Below are the code and all the weights of a small trained network. Each question names an input and a class and asks about switching units off, where a switched-off unit gives its printed mean instead of its output.

import numpy as np


def w(rows, s, z=0):
    codes = np.array(rows[::2]) - 128.0
    scale = np.full(codes.shape[1], s)
    scale[-1] = z or s
    return codes * scale


def f(y):
    return y / 2 * (1 + np.tanh(0.7978845608 * (y + 0.044715 * y**3)))


def log_softmax(a):
    a = a - a.max(-1, keepdims=True)
    return a - np.log(np.exp(a).sum(-1, keepdims=True))


def net(x, mask):
    res = np.array(x, float).reshape(1, 2) / 4 @ E
    y = f(res @ A[0][:, :-1].T + A[0][:, -1])
    res = res + np.where(mask, y, B[0][:, -1]) @ B[0][:, :-1]
    return log_softmax(res[-1] @ U[:, :-1].T + U[:, -1])


A, B = {}, {}
E = w([
[139,106,176,149,205,95,85,216,86,201,107,128],'x0',
[209,123,91,53,120,77,181,110,139,218,253,84],'x1',
],0.012)
A[0] = w([
[32,140,185,138,126,144,128,118,95,84,72,150,88],'neuron 0',
[126,98,155,118,119,162,210,179,144,111,52,189,247],'neuron 1',
[56,127,202,198,123,180,40,122,132,14,36,225,109],'neuron 2',
[97,140,237,87,214,106,124,183,75,150,65,133,90],'neuron 3',
[3,171,62,93,121,152,143,7,107,21,132,109,108],'neuron 4',
[165,187,88,148,113,222,50,33,232,91,126,171,92],'neuron 5',
[117,127,196,155,249,20,51,254,98,110,110,74,104],'neuron 6',
],0.006,0.011)
B[0] = w([
[92,244,156,51,61,96,60,232,68,229,178,20,176],'neuron 0',
[159,23,43,164,232,227,44,83,195,76,148,192,226],'neuron 1',
[180,166,209,90,189,25,118,48,126,131,193,41,255],'neuron 2',
[81,212,123,102,53,190,215,202,69,172,53,125,176],'neuron 3',
[62,184,188,152,95,137,211,150,77,177,87,213,201],'neuron 4',
[70,187,221,128,82,148,182,197,81,99,107,138,169],'neuron 5',
[82,182,200,184,104,161,200,56,79,147,128,148,210],'neuron 6',
],0.011,0.013)
U = w([
[172,158,137,79,146,2,128,96,157,156,203,29,115],'0',
[63,154,140,168,95,182,175,133,79,136,72,218,74],'1',
[161,45,101,170,214,187,57,75,203,79,128,190,254],'2',
[108,130,90,121,103,118,73,201,118,101,91,83,28],'3',
],0.015,0.006)

Each question gives the input, the list of numbers given to net, and the class t.
The units are the neurons (one row each of A and B). Each row of codes is followed by its name. A weight is (code - 128) times the scale printed after its matrix; where a second scale follows, it is the last column's (A, B and U).
mask holds one flag per neuron, in row order. A switched-off neuron (its flag False) gives its mean, the last column of its row in B, instead of its output. The means were averaged over made-up inputs and are rounded, as every weight is.
A unit's drop is (log p(t) with every unit on - log p(t) with that unit switched off) / (log p(t) with every unit on - log p(t) with every unit switched off).
most important unit: the unit with the biggest drop
k most important neurons: the k neurons with the biggest drops, biggest first
drop when u is switched off: that unit's drop, to one decimal
input [8,6], class 1: 2 most important neurons => [neuron 2; neuron 6]
input [1,-3], class 2: most important neuron => [neuron 1]
input [6,5], class 1: 3 most important neurons => [neuron 2; neuron 6; neuron 0]
input [3,-3], class 2: 2 most important neurons => [neuron 1; neuron 4]
input [1,3], class 2: 2 most important neurons => [neuron 2; neuron 0]
input [-1,2], class 2: 2 most important neurons => [neuron 2; neuron 0]
input [0,3], class 2: 2 most important neurons => [neuron 2; neuron 0]
input [-8,6], class 1: 2 most important neurons => [neuron 2; neuron 4]
input [7,-8], class 0: 2 most important neurons => [neuron 2; neuron 0]
input [4,3], class 1: 4 most important neurons => [neuron 2; neuron 1; neuron 0; neuron 6]
input [8,7], class 1: 2 most important neurons => [neuron 2; neuron 6]
input [-2,-3], class 2: drop when neuron 6 is switched off => 0.0
input [6,-7], class 0: drop when neuron 2 is switched off => 1.9
input [3,-2], class 2: most important unit => neuron 4
input [-3,-6], class 0: drop when neuron 2 is switched off => 1.0
